Below are the code and all the weights of a small trained network. Each question names an input and a target symbol and asks about switching units off, where a switched-off unit gives its printed mean instead of its output.

import numpy as np


def w(rows, s, z=0):
    codes = np.array(rows[::2]) - 128.0
    scale = np.full(codes.shape[1], s)
    scale[-1] = z or s
    return codes * scale


def norm(h):
    return h / np.sqrt((h * h).mean(-1, keepdims=True) + 1e-5)


def f(y):
    return y / 2 * (1 + np.tanh(0.7978845608 * (y + 0.044715 * y**3)))


def softmax(a):
    e = np.exp(a - a.max(-1, keepdims=True))
    return e / e.sum(-1, keepdims=True)


def log_softmax(a):
    a = a - a.max(-1, keepdims=True)
    return a - np.log(np.exp(a).sum(-1, keepdims=True))


def net(x, mask):
    ids = ['αγδεζηλξπστφψω'.index(c) for c in x.split()]
    T = len(ids)
    res = E[ids] + P[:T]
    q, k, v = (norm(res) @ M[0].T for M in (Q, K, V))
    z = softmax(np.where(np.tri(T) > 0, q @ k.T / 2**0.5, -1e9)) @ v
    res = res + np.where(mask[0], z, O[0][:, -1]) @ O[0][:, :-1]
    y = f(norm(res) @ A[0][:, :-1].T + A[0][:, -1])
    res = res + np.where(mask[1:13], y, B[0][:, -1]) @ B[0][:, :-1]
    return log_softmax(norm(res)[-1] @ U[:, :-1].T + U[:, -1])


Q, K, V, O, A, B = {}, {}, {}, {}, {}, {}
E = w([
[77,164,135,101,70,189],'α',
[157,127,133,190,226,43],'γ',
[167,170,200,100,98,180],'δ',
[72,186,126,99,149,80],'ε',
[215,156,104,184,77,81],'ζ',
[170,139,131,116,119,125],'η',
[89,206,172,251,155,128],'λ',
[169,140,134,101,140,119],'ξ',
[42,107,56,201,142,117],'π',
[77,96,223,107,196,127],'σ',
[145,118,134,75,148,130],'τ',
[163,125,121,94,133,136],'φ',
[133,117,108,108,133,149],'ψ',
[166,132,140,83,132,121],'ω',
],0.024)
P = w([
[83,71,107,197,129,81],'0',
[148,212,81,120,222,146],'1',
[131,147,160,142,3,71],'2',
[149,70,99,91,91,115],'3',
[175,55,10,151,107,149],'4',
[83,238,85,82,165,212],'5',
[176,92,79,67,141,132],'6',
],0.0056)
Q[0] = w([
[144,84,188,88,117,122],'h0',
[104,251,174,33,136,177],'h0',
],0.011)
K[0] = w([
[139,41,128,131,213,141],'h0',
[92,109,181,125,1,65],'h0',
],0.0073)
V[0] = w([
[172,134,234,97,83,116],'h0',
[39,255,95,157,121,43],'h0',
],0.0041)
O[0] = w([
[150,4,142,105,223,98,75],'h0',
[158,35,173,80,129,12,251],'h0',
],0.011,0.0035)
A[0] = w([
[48,234,101,127,159,136,193],'n0',
[183,83,44,125,129,96,134],'n1',
[89,213,242,130,104,186,187],'n2',
[149,68,82,221,178,67,69],'n3',
[2,177,194,152,98,124,218],'n4',
[63,52,96,184,69,84,155],'n5',
[182,141,180,95,132,185,122],'n6',
[160,92,45,30,99,101,184],'n7',
[192,60,39,197,67,160,252],'n8',
[205,184,134,158,103,94,15],'n9',
[196,99,251,141,98,184,97],'n10',
[144,93,38,142,137,32,112],'n11',
],0.009,0.0032)
B[0] = w([
[117,109,174,94,96,49,222],'n0',
[98,164,204,151,137,4,182],'n1',
[157,43,95,251,40,147,156],'n2',
[62,194,165,127,12,243,205],'n3',
[199,17,57,53,168,76,235],'n4',
[51,194,10,83,218,134,253],'n5',
[21,114,94,211,126,192,166],'n6',
[184,180,81,140,114,79,232],'n7',
[154,135,125,34,186,121,222],'n8',
[94,176,71,119,111,129,132],'n9',
[117,113,145,129,214,217,151],'n10',
[73,63,215,108,123,254,240],'n11',
],0.0069,0.0067)
U = w([
[157,66,78,94,15,140,116],'α',
[90,202,206,148,165,114,150],'γ',
[183,90,149,134,130,202,253],'δ',
[119,86,202,32,103,37,137],'ε',
[142,225,139,81,6,98,128],'ζ',
[169,179,72,107,112,203,91],'η',
[136,115,112,220,124,65,147],'λ',
[156,138,133,139,240,133,85],'ξ',
[48,163,55,115,150,132,154],'π',
[165,45,157,107,209,142,165],'σ',
[150,116,113,123,153,111,64],'τ',
[143,130,143,100,123,115,113],'φ',
[128,150,179,59,139,171,106],'ψ',
[129,132,136,113,132,118,79],'ω',
],0.013,0.0068)

Each question gives the input, a string of symbols that net reads in full, and the target symbol t.
The units are the heads (2 rows each of Q, K, V and O) and the neurons (one row each of A and B). Each row of codes is followed by its name. A weight is (code - 128) times the scale printed after its matrix; where a second scale follows, it is the last column's (O, A, B and U).
mask holds one flag per unit, heads first, then neurons. A switched-off unit (its flag False) gives its mean, the last column of its rows in O or B, instead of its output. The means were averaged over made-up inputs and are rounded, as every weight is.
A unit's drop is (log p(t) with every unit on - log p(t) with that unit switched off) / (log p(t) with every unit on - log p(t) with every unit switched off).
The circuit of an input: a set's keep is (log p(t) with only the set's units on - log p(t) with every unit switched off) / (log p(t) with every unit on - log p(t) with every unit switched off). Starting from the 12 units with the biggest drops (on a tie, the unit counted first), units are removed one at a time, each time the one whose removal leaves the highest keep (on an exact tie, the one counted first), for as long as the keep stays at least 0.8.
units of the circuit, in order: the units of the circuit, biggest drop first
most important unit: the unit with the biggest drop
k most important neurons: the k neurons with the biggest drops, biggest first
drop of u: that unit's drop, to one decimal
input π π ψ ψ, target ζ: 2 most important neurons	[n4; n5]
input ε π ψ π ω, target ζ: units of the circuit, in order	[h0; n4]
input ω ε ε ω ξ ξ, target ε: units of the circuit, in order	[h0]
input π π δ, target δ: units of the circuit, in order	[n10; n2]
input π α ε ω, target ζ: units of the circuit, in order	[n7; n4]
input π π π ε π τ, target ζ: 4 most important neurons	[n4; n7; n5; n8]
input π ξ ξ, target ζ: 4 most important neurons	[n4; n5; n9; n8]
input φ π π π φ, target ζ: units of the circuit, in order	[h0; n4; n1]
input φ π π τ π σ, target σ: units of the circuit, in order	[n4; n2]
input ξ ω π π ε η, target ζ: 2 most important neurons	[n4; n5]
input φ ε ε ε φ τ, target ε: 3 most important neurons	[n5; n4; n8]
input φ α ω, target η: units of the circuit, in order	[h0; n7; n6]
input ε ξ π τ π τ, target ζ: 3 most important neurons	[n4; n7; n5]
input α φ ε α λ λ, target λ: most important unit	n2
input φ φ ε φ, target η: drop of n8	-0.1
input ω λ ξ, target ξ: drop of n10	0.3
input ξ ε π π φ π ψ, target ζ: drop of n5	0.2
